In the rows, zero is written as 128.
Facts:
basem {ε=tutrin}
bazu {Ψ=skiplu, reklus, Θ=873}
befor {Ψ=nunenel, Θ=873, ε=besto}
besto {Θ=130}
binakli {Θ=130}
bipu {Θ=873}
bitur {Θ=712}
bragu {Ψ=venabi, Θ=130}
bribrul {Ψ=stenor, Θ=130, ε=flikor}
bufekli {Ψ=maflol, vibristun, Θ=130}
butrik {Ψ=stiludra, Θ=130, ε=nunenel, flabroro}
dabrok {Θ=130}
darom {Θ=130}
drasen {ε=flikor}
drelobra {Θ=712}
dridobul {ε=tronu}
drifistek {Θ=712, ε=kloflar}
driflebros {ε=tutrin, keso}
droze {Ψ=flesora, Θ=130}
drumin {Ψ=dabrok, sepi, Θ=130, ε=tronu, guskon}
duses {Θ=712}
fabro {Ψ=pibem, Θ=130}
fakosum {Θ=873, ε=kudar}
faskel {Ψ=stiludra, Θ=712}
flabroro {Ψ=drelobra, Θ=130, ε=reklus, tutrin}
flesora {Θ=712, ε=gafon, pugres}
flezel {Θ=873}
flidrevo {Ψ=flikor, Θ=873, ε=vodo}
fligrom {Ψ=skagril, Θ=130}
flikor {Ψ=darom, flidrevo, Θ=130, ε=besto}
flutrala {Θ=130, ε=tronu}
flutubrim {Θ=712, ε=gotrem, drumin, skevol}
fodru {Θ=873}
fogre {ε=zagi, stegror, besto, keso}
fotras {Θ=130, ε=plubo, tutrin}
fubra {Θ=712}
fudan {Θ=873, ε=besto, plonan}
fudom {Θ=712, ε=besto}
gafon {Ψ=nafar, Θ=130, ε=flikor}
gagiplik {Θ=130, ε=skovuk}
gotaklu {Θ=712}
granel {Θ=873, ε=bipu}
grebrir {Ψ=romo, Θ=712, ε=plubo}
gubes {Θ=130, ε=trigros}
gubri {Θ=130, ε=vetrudra, marum}
guskon {ε=plubo, flikor, vodo}
gutun {Ψ=stalun, Θ=130, ε=bitur}
keni {ε=bufekli, gafon}
keso {Θ=130}
kifi {ε=besto, flikor, vodo}
kiplo {Ψ=bipu, Θ=873, ε=bitur}
kloflar {Ψ=flabroro, Θ=130, ε=tede}
klosesol {Ψ=trakon, Θ=873, ε=sepi}
kudar {Θ=712, ε=driflebros}
kunok {Θ=712}
lepa {Ψ=zulel, Θ=130, ε=vodo}
lepok {Θ=712, ε=gubes, pugrosam}
logi {Θ=873}
maflol {Ψ=kunok, Θ=130}
mapo {Θ=712}
marum {Θ=712}
mise {Ψ=fubra, Θ=130, ε=plonan}
mogage {ε=guskon}
mugigo {ε=logi, fakosum}
nafar {Θ=873, ε=flikor}
nagri {Θ=712, ε=tronu, sogede}
naplisko {ε=skosko}
navo {Ψ=fligrom, Θ=712, ε=marum}
nestu {Ψ=fotras, Θ=130, ε=besto, vetrudra, plubo}
nunenel {Θ=712, ε=stegror, vodo, fabro}
nurefom {Ψ=plubo, Θ=873, ε=gafon}
nutoflan {Θ=873}
pibem {Ψ=fabro, Θ=130}
plera {Θ=130}
plesusku {Θ=873}
plonan {Θ=130, ε=sepi}
plubo {Θ=712, ε=vodo}
puges {Ψ=kudar, Θ=130}
pugres {ε=mapo}
pugrosam {Ψ=flidrevo, Θ=712, ε=vetrudra}
reklus {Θ=712, ε=mapo}
romo {Θ=712}
sepi {Ψ=duses, Θ=873}
skagral {ε=mapo, besto}
skagril {Θ=130}
skevol {Ψ=bragu, Θ=712, ε=trudem}
skidrek {Θ=130}
skiplu {Θ=712}
skosko {ε=venabi, tofe}
skoten {Ψ=lepok, Θ=712, ε=sepi}
skovuk {Θ=130, ε=nutoflan, vetrudra}
skuzon {Θ=873, ε=stegror, skagral}
sogede {Θ=130}
soguk {Θ=712, ε=skidrek}
sorun {Θ=873, ε=tofe}
stalun {Ψ=gutun, Θ=130, ε=darom}
stegror {Θ=130}
stenor {Θ=130}
stiludra {Ψ=kudar, Θ=712, ε=stegror}
talilis {Θ=712, ε=flezel}
tede {Ψ=lepok, fabro, Θ=130, ε=nutoflan}
tofa {Θ=712, ε=flesora}
tofe {Θ=130, ε=besto}
togi {Θ=873, ε=zulel}
tradas {Ψ=stegror, bragu, Θ=712}
trakon {Θ=712}
treni {ε=darom, plubo}
tridor {ε=flesora}
trigros {Ψ=vibristun, Θ=130}
tronu {ε=guskon}
trudem {Θ=712}
tuflek {ε=guskon}
tulos {Ψ=skuzon, Θ=873}
tutrin {Ψ=binakli, Θ=712, ε=besto, pugres}
venabi {Ψ=fodru, Θ=712}
vetrudra {ε=besto}
vibristun {Θ=130}
vodo {Ψ=kloflar, Θ=130, ε=besto}
vodro {Ψ=grebrir, Θ=130}
zagi {Θ=873, ε=plubo}
zestir {Θ=130, ε=vodo}
zotrun {ε=grebrir, bitur}
zulel {Θ=873, ε=vetrudra, flikor}

Known rows:
zulel: [137 118 120 127 128 127 132 129 133 130 131 122 133 127 129 126 133 131
 122 131 125 127 134 132 125 129 139 118 124 120 127 128 123 123 115 133
 127 123 124 134 136 132 133 132 136 129 127 127 126 127 129]
bazu: [128 127 129 131 127 131 127 126 141 119 125 122 130 128 134 133 130 129
 119 125 135 128 125 126 115 127 135 127 119 131 126 128 133 125 124 132
 129 135 126 121 117 140 132 126 130 131 129 128 131 122 121]
skidrek: [ 95 132 124 145 120 156 128 117  93 129 115  92 141 139 148 148 157 138
 126 111 105 124 124 137 156 130 136 130 157 136 127 140 116 155 126 119
 111 111 122 129 106 115 124 134  99 151  85 143 156 128  97]
gafon: [123 134 130 130 123 128 128 126 129 123 124 126 123 129 124 133 125 128
 128 119 133 127 120 125 123 125 130 137 128 127 129 127 132 125 138 128
 133 131 139 122 110 133 125 121 120 135 136 126 127 126 131]
gubes: [126 122 128 128 126 129 136 128 122 139 124 119 143 132 120 126 134 129
 121 130 114 126 129 132 133 130 152 134 130 116 127 132 114 122 129 136
 135 118 129 126 131 130 128 123 126 138 123 128 116 124 136]
mogage: [132 119 118 124 134 127 126 136 127 129 137 140 123 126 126 117 112 125
 136 126 130 123 142 130 134 128 110 119 140 126 127 127 126 130 125 122
 131 129 122 141 146 117 129 135 142 121 132 123 124 141 140]
tulos: [129 128 130 131 127 131 126 125 141 118 125 122 130 128 135 133 130 129
 119 125 136 129 124 126 114 127 135 128 120 131 127 129 134 123 125 132
 128 134 126 120 117 139 133 126 130 130 129 129 130 122 120]
stenor: [129 125 122 130 122 126 133 127 118 138 126 124 127 128 123 127 135 130
 128 123 119 126 127 131 136 127 133 130 134 116 131 128 119 128 127 128
 128 118 138 131 128 128 128 126 126 134 129 130 127 130 134]
mapo: [139 131 132 128 118 124 128 116 130 139 127 129 136 124 133 133 152 127
 126 140 113 133 125 119 131 128 136 126 114 118 121 131 122 134 124 130
 110 120 129 127 134 131 130 132 129 134 117 116 130 122 129]
plonan: [130 129 127 133 128 122 143 125 101 147 140 133 117 117 125 105 146 132
 127 137 120 137 123 142 125 146 139 132 122 127 119 126 117 139 135 123
 134 126 155 125 128 119 130 134 134 123 139 145 125 138 119]
nestu: [119 132 127 127 133 130 128 137 125 120 128 128 119 131 118 128 111 129
 133 122 140 126 125 132 125 125 128 132 133 136 132 123 135 122 136 127
 143 132 133 127 115 126 122 120 120 126 142 130 123 129 131]
zestir: [130 126 117 124 132 124 132 138 115 132 135 130 116 129 116 121 118 130
 136 124 130 124 133 137 139 126 123 122 138 122 135 122 125 124 126 125
 136 120 136 139 134 119 123 127 126 123 140 131 124 136 138]
skovuk: [124 121 127 127 129 130 135 132 123 136 124 118 144 134 117 126 127 128
 122 130 116 125 131 135 135 130 153 132 133 119 130 131 115 119 127 136
 139 118 123 128 134 127 128 122 125 136 121 131 114 125 136]
plubo: [138 130 127 124 126 123 127 127 128 131 131 133 129 128 128 129 135 128
 134 138 121 130 132 125 133 125 126 119 123 125 127 127 129 130 121 129
 118 120 123 136 140 125 126 132 131 125 123 119 129 127 132]
gotrem: [142 120 120 128 110 127 124 111 144 137 118 130 137 126 139 138 145 119
 121 116 113 123 130 107 133 119 120 132 126  99 121 136 120 131 127 127
 107 122 131 128 131 140 136 134 136 149 114 102 131 127 148]
dabrok: [129 125 121 130 122 125 133 126 118 137 127 124 128 129 123 126 135 129
 127 123 119 126 128 130 137 127 134 130 133 116 131 128 119 126 127 128
 127 117 137 131 129 128 127 127 125 134 128 130 128 129 134]
skuzon: [138 119 115 126 134 125 132 136 126 127 139 128 122 126 126 119 124 131
 128 131 132 127 135 137 126 130 129 112 128 125 129 124 128 123 115 130
 131 125 127 139 138 123 132 134 138 120 137 131 128 133 128]
skosko: [132 119 127 128 127 129 131 124 126 140 134 137 132 122 133 114 133 125
 126 130 119 129 134 127 128 135 125 129 127 121 118 132 119 135 129 125
 127 130 130 130 140 123 134 137 143 130 124 123 123 136 133]
flutubrim: [141 131 118 121 127 122 122 131 132 126 132 135 120 130 125 133 124 127
 141 133 129 126 135 123 138 116 112 113 129 122 132 124 134 127 118 127
 116 119 122 144 140 123 122 131 127 123 130 112 131 129 141]
romo: [132 129 130 127 126 125 126 126 127 131 130 133 131 127 129 128 137 129
 131 138 119 132 129 126 132 128 132 122 123 128 125 128 127 132 121 128
 119 123 126 132 136 127 127 132 129 124 119 123 129 125 126]

Rows:
No name comes twice in this set of rows, the named rows included.
[136 122 120 128 138 123 136 136 116 132 145 132 118 121 127 107 129 133
 127 139 132 133 134 144 121 140 132 113 123 133 124 124 126 129 119 128
 135 130 133 135 141 118 133 137 142 111 141 141 127 137 119] | fudan
[124 139 137 137 109 126 112 121 159  93 106 141 127 131 129 145 133 125
 135 118 126 130 125  97 110 109 136 131 122 133 124 127 153 127 128 127
 118 140 138 119  77 152 123 122 127 135 116 100 134 111 128] | skevol
[123 138 137 130 124 129 116 127 147 107 120 133 127 132 129 144 122 125
 133 127 136 129 124 113 119 117 123 129 121 139 127 127 147 127 131 128
 123 137 123 122 108 139 120 122 120 129 126 113 131 118 127] | grebrir
[132 127 112 124 128 123 129 138 119 129 131 128 115 131 117 128 117 129
 138 119 132 121 134 132 141 119 117 120 142 117 138 123 128 120 124 126
 131 118 134 143 132 123 123 125 124 127 140 124 128 135 144] | flutrala
[141 120 118 128 126 125 131 127 133 131 131 124 128 126 131 126 135 130
 122 129 125 127 132 129 126 127 134 117 124 117 128 128 125 124 115 132
 123 122 129 134 134 132 135 133 135 130 130 126 129 128 130] | zagi
[133 125 124 130 116 125 134 119 122 143 123 121 133 126 127 130 147 128
 122 124 113 127 123 124 134 128 140 135 126 108 126 131 116 129 130 129
 121 117 143 125 123 134 130 127 126 143 125 124 127 126 136] | besto
[132 130 132 130 125 124 126 127 128 127 127 134 132 127 128 127 138 130
 132 136 117 132 131 125 128 127 136 121 124 131 125 128 129 133 121 129
 120 125 127 131 130 128 126 131 132 124 117 123 129 124 125] | drelobra
[129 116 127 126 131 130 130 129 130 135 131 133 140 126 130 117 126 124
 125 131 119 126 138 128 130 134 132 128 131 123 121 133 119 129 127 128
 132 128 121 130 142 123 133 134 141 130 120 124 119 133 135] | vetrudra
[117 128 143 134 118 135 130 117 140 128 111 116 150 133 127 140 141 125
 113 124 117 128 116 118 118 127 161 150 118 121 121 136 122 122 142 137
 133 129 132 106 103 148 130 117 120 152 116 121 118 114 129] | trigros
[134 120 117 123 133 126 125 136 130 127 136 140 121 128 127 121 111 124
 137 122 131 122 143 127 136 125 107 118 141 122 129 126 128 129 123 122
 129 129 123 143 145 118 129 134 140 123 132 119 125 140 143] | dridobul
[131 120 121 137 121 125 129 129 137 117 121 130 131 128 130 121 139 132
 124 125 117 129 135 125 117 128 150 119 128 124 125 128 129 126 112 131
 128 127 136 129 111 139 136 132 142 126 118 127 130 122 122] | fodru
[125 123 120 125 135 127 134 140 116 133 133 126 128 132 116 120 116 130
 132 129 126 124 135 140 136 129 137 125 138 126 132 125 122 121 125 130
 142 120 127 136 136 119 125 125 128 125 133 134 118 133 136] | gubri
[149 122 122 135 113 123 137 107 129 144 130 125 127 116 140 124 167 130
 112 133 115 135 120 121 117 134 139 128 106 107 114 133 118 134 123 129
 108 122 147 122 125 142 141 137 138 141 127 120 134 126 123] | logi

The same elements again, as new rows of numbers:
Known rows:
nestu: [187 103 131 141 157 141 126 114  89 118 149 140 191 132 132 112 186 127
  90 139 125 116 139 159 158 131 114 138 171 104 126 108 100  97  86 167
 138 114 206 120 134 143 119 167 145]
gutun: [194 167 141  99 216 120 111 103 141 131 166 152 203 106  87 111 183  67
  69 178 175 116 182 194 174 185 112 175 150  90 147  49  88  69 118 133
 128 136 223 157 126 140 107 179  75]
tridor: [192 126 137 118 140 130 117 107 117 118 179 129 168 120 150 130 147 105
  95 102 134 150 148 125 111 147 131 138 151 108 105  89  67  88  91 137
 126 103 188 105 123 157 134 140 143]
nafar: [184 127 155 121 145 127 103 112 115  98 169 121 167  93 157 124 220  92
 103  62 143 136 159 127 114 108 132 118 131 107  76  90  73  46 102 151
 117  97 185  84 123 158 115 106 126]
flesora: [192 129 146 110 141 141 118 121 119 115 191 140 155 113 144 124 157  83
  99  88 140 153 148 137 126 136 134 143 149 105 136  80  68  74  96 138
 137  92 184  83  99 158 127 130 146]
flutubrim: [194 131 145  98 149 144 124 113 108 114 187 134 154 111 148 122 150  89
 101  88 129 156 140 138 122 142 127 144 140 115 135  77  72  93  82 144
 137  87 172  90 105 158 129 140 141]
zotrun: [189 124 138 118 139 131 118 106 118 122 183 128 168 118 154 129 142 109
  99 108 131 151 151 131 112 155 129 141 150 113 108  88  66  94  91 138
 124 101 187 113 120 155 133 144 139]
lepok: [189 118 148 120 152 141 123 117 118 121 181 131 159 113 149 120 139 100
  95  97 131 161 148 146 122 147 124 147 143 108 134  86  71  93  88 138
 139  87 178  83  98 165 122 140 149]
reklus: [191 102 150 111 132 139 129 129 128 128 193 143 162 122 141 126 116 110
  93 114 141 158 148 145 122 143 126 151 152 106 155  89  72  92  93 127
 134  96 195  87  96 151 143 150 159]
fotras: [172 108 148 119 149 131 119  89  90 117 175 122 185 110 155 113 147  98
  98 139 123 144 144 124 115 154 115 155 164  97 106  89  73 100  94 157
 133 108 189 109 128 132 142 155 144]
zagi: [160  87 167  88 130 125 130 103 108 110 179 102 178  96 168 115 153 127
  92 119 133 145 145 129 111 145 112 156 127 114  97 102  84  92  89 144
 119 101 182 130 123 137 129 136 133]
flabroro: [162 132 115 130 170 141 125 125 100 117 163 149 174 123 133 129 170 121
  84 149 133 130 136 153 163 152 113 148 160 103 119  89  94 104  88 139
 130 117 192 112 145 132 123 167 132]
skuzon: [183 108 155 110 140 128 124 113 120 117 169 124 171 108 153 125 151 130
  89 100 133 147 153 136 108 126 119 138 128 119 106  91  84  85  89 129
 114  96 189 101 137 147 137 146 128]
pugrosam: [207 122 154 135 143 130 118 173 103 108 190 155 143 142 124 144 164 121
  81 130 170 137 123 143 180 134 134 155 147 107 148 115  90 114 101 150
 105  73 203  98  99 139  96 144 159]
skagril: [178 118 144 143 144 134 110 101 108 121 163 141 173 117 150 126 127 102
  94 132 129 151 159 131 120 152 115 149 172 105 116  81  70  92 104 129
 116 108 199  87 127 141 152 153 134]
binakli: [177 111 145 143 138 133 110 111 115 122 169 141 176 124 150 130 114 111
  92 139 135 151 163 131 125 156 118 156 180  99 119  88  68  93 110 121
 114 113 206  86 120 138 158 153 142]
maflol: [158 119 130 156 153 143 118 138 121 120 157 151 170 130 135 136 144 129
  83 166 146 139 152 160 169 165 110 152 178 103 123  93  84 101 107 119
 111 118 204 105 127 135 130 162 135]
bragu: [146 118 123 151 154 149 113 143 121 119 153 153 170 129 134 140 149 130
  86 171 143 132 153 162 181 166 107 155 181 106 125  95  93  96 108 121
 111 122 204 115 134 133 133 163 129]
faskel: [147 115 124 124 132 175 127 151 120 124 162 154 140 125 153 147 164 131
 109 122 116 141 128 168 184 160 119 133 165 132 144  91  99  92  92 124
 125 108 167 114 116 153 132 140 131]
bufekli: [174 161 119 139 180 150 108 113  85 117 137 146 162 114 143 128 185 104
  99 136 118 133 141 156 163 161 108 136 154 120 102  78  93 104  92 144
 114 106 178 105 142 150 120 157 104]

Rows:
No name comes twice in this set of rows, the named rows included.
[185 120 143 139 135 128 100 115 127 105 185 126 171 113 150 129 193  91
 107  85 153 139 156 130 118 132 142 126 167  95  91  96  60  51 109 148
 130 105 201  96 102 159 116 111 152] | drasen
[249 120 165 187 148  99  90 156  49  89 169 162 164 168 117 138 238 125
  84 125 173  91 113 120 186  80 149 137 171  82 112 143 100 100 109 213
  87  64 237  91 120 125  73 135 169] | flikor
[193 101 195 128 133  98 117 157  60  91 183 118 145 136 143 147 180 157
  71 171 171 122 106 108 186 137 121 181 114 112  90 149 105 149 101 182
  58  54 199 147 118 109  76 137 138] | flidrevo
[163 130 105 169 192 147 121 135 108 110 145 128 179 114 131 114 159 122
  74 148 135 149 156 162 147 160 100 146 156  98  95 106  79 122  78 129
 137 106 190  69 122 155 104 156 139] | tede
[146 116 128 173 144 135  92 153 133  92 172 145 177 118 129 134 210  99
  90 130 179 124 162 147 169 136 133 139 204  66  96 110  69  41 129 139
 123 126 218  80  98 135 107 113 159] | gafon
[178 107 153 130 134 122 103 130 138 103 175 129 171 105 146 130 203 110
  96  74 154 134 163 132 115 104 134 117 147  97  91  97  73  35 108 134
 117 107 198  80 118 153 120 110 142] | zulel
[169 151 124 150 173 142  97 122  95  94 159 138 171 107 142 123 237  83
 100 111 143 122 152 146 165 132 125 126 174  92  88  91  79  65 107 167
 129 111 190  90 120 147 101 121 127] | bribrul
[172 115 160 113 149 137 112  65  66 107 161 107 184 101 169 101 175  90
 109 127 106 133 140 125 122 157 112 154 163 110  91  90  77 106  91 183
 132 105 179 128 117 139 135 144 128] | zestir
[210  89 141 124 152 137 139 134 120 128 142 144 187 135 131 119 189 160
  75 100 132 114 147 170 143  99 117 123 127 127 134 118 114  89  72 149
 119 100 212 118 148 157 118 164 132] | befor
[189  72 152 136 150 147 129 102  82 123 135 126 207 134 143  95 196 140
  92 148 110  97 138 164 165 134 106 147 171 111 129 129 115 106  80 190
 139 115 209 153 124 143 116 167 146] | vodo
[236 107 137 121 141 132 129  99 109 129 161 142 181 138 142 115 160 126
  97  80 115 127 147 149 104 117 132 118 142 122 131 101  85  92  69 159
 134  97 202 111 136 168 144 162 145] | skagral
[168 140 134 115 164 139 122 136 114 105 155 131 159 101 142 134 210 124
  87  97 140 135 147 155 153 128 121 122 119 121  89  88  94  78  89 138
 112  96 179 106 143 151 105 132 106] | nurefom

Now the same elements, written a new way:
Known rows:
mugigo: [123 130 141 131 130 140 129 130 125 129 118 122 133 123]
talilis: [131 131 137 128 128 148 111 127 131 137 123 124 133 139]
gafon: [127 126 118 145 128 106 129 133 124 128 136 138 118 112]
flezel: [133 125 138 136 126 127 120 128 122 131 130 110 135 130]
logi: [129 124 129 133 129 132 126 133 120 130 133 108 134 125]
gagiplik: [134 138 136 117 125 129 147 125 133 133 124 139 134 126]
zagi: [123 120 120 124 128 125 143 128 126 123 131 118 135 136]
tutrin: [125 131 102 138 130 136 122 135 129 121 130 122 118 134]
kunok: [132 136 134 130 129 144 113 130 130 134 127 124 132 140]
nutoflan: [135 142 122 127 122 119 144 128 127 127 133 117 135 140]
nestu: [126 122 116 123 127 124 143 122 135 121 123 137 123 115]
reklus: [125 137 114 135 131 143 126 136 128 133 134 127 129 142]
klosesol: [128 122 116 140 123 123 128 125 130 120 121 107 128 119]
tuflek: [118 124 139 121 127 113 137 125 128 130 128 137 131 140]
maflol: [134 120 138 134 129 127 118 124 127 125 119 128 121 105]
bipu: [132 125 137 136 126 126 120 128 122 133 130 111 135 130]
marum: [135 148 116 124 126 137 131 134 131 130 133 130 130 153]
trakon: [132 134 132 127 128 146 112 129 130 136 127 125 132 143]
gubri: [132 134 133 119 125 130 148 124 133 134 124 141 135 123]
navo: [131 140 106 135 123 130 125 126 138 122 119 124 121 138]

Rows:
No name comes twice in this set of rows, the named rows included.
[119 126 134 121 129 113 137 128 125 128 132 138 129 143] | guskon
[122 125 144 119 129 110 128 129 122 129 135 138 129 144] | tronu
[137 129 129 134 126 122 133 123 134 120 118 130 119 110] | kloflar
[119 129 130 124 129 133 144 128 129 126 120 130 134 128] | fogre
[131 127 111 141 126 116 127 131 124 115 130 106 122 122] | sepi
[131 132 132 121 131 130 141 131 126 131 131 137 129 122] | tofe
[124 119 132 118 132 135 143 126 129 131 127 140 132 119] | fotras
[128 127 137 122 129 127 113 128 128 135 138 134 128 153] | trudem
[133 127 121 140 128 136 106 128 132 124 121 119 118 131] | tradas
[123 131 116 125 131 144 129 131 132 130 130 130 131 144] | nunenel
[129 117 152 116 132 117 130 126 124 136 139 144 129 128] | sogede
[136 136 139 117 127 130 142 126 129 134 127 137 133 122] | gubes

